Below are the code and all the weights of a small trained network. Each question names an input and a target symbol and asks about switching units off, where a switched-off unit gives its printed mean instead of its output.

import numpy as np


def w(rows, s, z=0):
    codes = np.array(rows[::2]) - 128.0
    scale = np.full(codes.shape[1], s)
    scale[-1] = z or s
    return codes * scale


def norm(h):
    return h / np.sqrt((h * h).mean(-1, keepdims=True) + 1e-5)


def f(y):
    return y / 2 * (1 + np.tanh(0.7978845608 * (y + 0.044715 * y**3)))


def softmax(a):
    e = np.exp(a - a.max(-1, keepdims=True))
    return e / e.sum(-1, keepdims=True)


def log_softmax(a):
    a = a - a.max(-1, keepdims=True)
    return a - np.log(np.exp(a).sum(-1, keepdims=True))


def net(x, mask):
    ids = ['αβγδεζηθλμξπστφψ'.index(c) for c in x.split()]
    T = len(ids)
    res = E[ids] + P[:T]
    r = norm(res)
    for j in range(3):
        rows = slice(3 * j, 3 * j + 3)
        q, k, v = (r @ M[0][rows].T for M in (Q, K, V))
        z = softmax(np.where(np.tri(T) > 0, q @ k.T / 3**0.5, -1e9)) @ v
        o = O[0][rows]
        res = res + np.where(mask[j], z, o[:, -1]) @ o[:, :-1]
    y = f(norm(res) @ A[0][:, :-1].T + A[0][:, -1])
    res = res + np.where(mask[3:19], y, B[0][:, -1]) @ B[0][:, :-1]
    return log_softmax(norm(res)[-1] @ U[:, :-1].T + U[:, -1])


Q, K, V, O, A, B = {}, {}, {}, {}, {}, {}
E = w([
[148,135,108],'α',
[123,117,186],'β',
[203,128,230],'γ',
[87,124,115],'δ',
[147,134,116],'ε',
[147,135,108],'ζ',
[149,136,108],'η',
[124,94,255],'θ',
[146,107,107],'λ',
[147,134,118],'μ',
[148,136,108],'ξ',
[63,129,110],'π',
[85,103,111],'σ',
[151,141,67],'τ',
[112,158,119],'φ',
[148,136,108],'ψ',
],0.0086)
P = w([
[141,116,255],'0',
[138,123,193],'1',
[141,124,166],'2',
[146,128,151],'3',
[149,129,137],'4',
[151,131,126],'5',
[151,133,111],'6',
[152,136,96],'7',
[153,138,78],'8',
[152,140,58],'9',
[156,141,63],'10',
],0.0034)
Q[0] = w([
[125,135,146],'H0',
[91,131,173],'H0',
[104,139,130],'H0',
[100,126,165],'H1',
[102,127,174],'H1',
[134,141,126],'H1',
[113,121,237],'H2',
[130,81,143],'H2',
[140,124,8],'H2',
],0.013)
K[0] = w([
[128,131,139],'H0',
[130,157,192],'H0',
[134,154,147],'H0',
[105,144,159],'H1',
[80,150,167],'H1',
[134,117,137],'H1',
[146,122,237],'H2',
[121,78,182],'H2',
[110,127,6],'H2',
],0.012)
V[0] = w([
[121,28,117],'H0',
[63,168,101],'H0',
[91,104,224],'H0',
[85,153,153],'H1',
[116,87,66],'H1',
[135,147,58],'H1',
[80,176,102],'H2',
[87,31,116],'H2',
[86,255,148],'H2',
],0.0036)
O[0] = w([
[99,148,130,68],'H0',
[95,112,110,4],'H0',
[155,156,41,96],'H0',
[164,117,68,41],'H1',
[184,120,170,52],'H1',
[146,132,181,130],'H1',
[87,155,255,79],'H2',
[61,44,172,2],'H2',
[77,213,150,108],'H2',
],0.0033,0.00083)
A[0] = w([
[86,120,137,90],'N0',
[146,133,187,84],'N1',
[56,68,232,3],'N2',
[163,147,83,145],'N3',
[177,161,108,152],'N4',
[152,129,254,117],'N5',
[108,106,133,124],'N6',
[108,200,103,118],'N7',
[74,183,124,128],'N8',
[114,125,158,93],'N9',
[146,135,107,116],'N10',
[47,122,138,120],'N11',
[45,63,222,34],'N12',
[82,107,123,113],'N13',
[126,21,203,120],'N14',
[173,146,158,132],'N15',
],0.0051,0.0024)
B[0] = w([
[221,119,104,87],'N0',
[107,132,44,105],'N1',
[74,116,98,98],'N2',
[68,114,166,230],'N3',
[53,119,114,253],'N4',
[77,137,1,147],'N5',
[181,167,123,108],'N6',
[123,132,193,163],'N7',
[215,168,184,135],'N8',
[153,141,79,88],'N9',
[97,121,149,152],'N10',
[190,123,76,122],'N11',
[76,101,84,113],'N12',
[216,134,126,105],'N13',
[121,228,188,132],'N14',
[82,101,78,187],'N15',
],0.0027,0.0016)
U = w([
[148,129,120,68],'α',
[130,125,110,79],'β',
[143,129,113,74],'γ',
[74,92,196,254],'δ',
[141,130,111,75],'ε',
[147,134,73,83],'ζ',
[211,129,192,212],'η',
[134,121,121,58],'θ',
[197,23,135,157],'λ',
[140,126,116,55],'μ',
[160,132,116,73],'ξ',
[13,156,113,171],'π',
[64,8,95,123],'σ',
[127,132,117,45],'τ',
[120,234,175,182],'φ',
[177,144,94,122],'ψ',
],0.017,0.0059)

Each question gives the input, a string of symbols that net reads in full, and the target symbol t.
The units are the heads (3 rows each of Q, K, V and O) and the neurons (one row each of A and B). Each row of codes is followed by its name. A weight is (code - 128) times the scale printed after its matrix; where a second scale follows, it is the last column's (O, A, B and U).
mask holds one flag per unit, heads first, then neurons. A switched-off unit (its flag False) gives its mean, the last column of its rows in O or B, instead of its output. The means were averaged over made-up inputs and are rounded, as every weight is.
A unit's drop is (log p(t) with every unit on - log p(t) with that unit switched off) / (log p(t) with every unit on - log p(t) with every unit switched off).
The circuit of an input: a set's keep is (log p(t) with only the set's units on - log p(t) with every unit switched off) / (log p(t) with every unit on - log p(t) with every unit switched off). Starting from the 12 units with the biggest drops (on a tie, the unit counted first), units are removed one at a time, each time the one whose removal leaves the highest keep (on an exact tie, the one counted first), for as long as the keep stays at least 0.8.
circuit, biggest first: the units of the circuit, biggest drop first
top k neurons: the k neurons with the biggest drops, biggest first
heads that matter: for each layer, one digit per head in row order, 1 if its drop is at least 0.15 and else 0, layers parted by /
input α π π ξ, target π: heads that matter	000
input ξ ψ α τ η φ τ τ π π μ, target π: heads that matter	101
input ξ ζ π σ ψ φ π γ φ π β, target π: circuit, biggest first	[N5]
input δ γ φ π π π σ δ, target σ: heads that matter	011
input τ γ ψ φ σ α μ ψ φ ξ, target φ: heads that matter	111
input η ψ σ ξ μ, target σ: top 2 neurons	[N14 N8]
input μ σ ε, target σ: heads that matter	001
input τ ζ σ α ψ σ β σ π π ψ, target π: heads that matter	101
input λ β θ ψ ε π α, target π: top 3 neurons	[N4 N8 N13]
input λ θ π π η, target π: heads that matter	001
input θ φ ε η ψ φ δ, target φ: heads that matter	001
input σ ψ φ ψ ψ φ δ γ λ φ η, target φ: heads that matter	111
input σ ψ λ π ξ σ μ, target σ: heads that matter	001
input μ φ λ π η, target π: top 2 neurons	[N4 N8]
input π π λ ξ σ ψ, target σ: top 2 neurons	[N8 N4]
input σ λ γ λ λ ψ ε σ ξ, target σ: top 3 neurons	[N14 N8 N4]
input π π λ η, target λ: top 2 neurons	[N14 N12]
input τ β φ ζ φ ψ, target φ: top 2 neurons	[N11 N4]
input δ α θ π μ ε π α, target π: top neuron	[N4]
input ψ ψ λ ψ, target λ: top neuron	[N14]
input ψ ψ τ θ τ β σ ζ, target σ: top 2 neurons	[N14 N8]
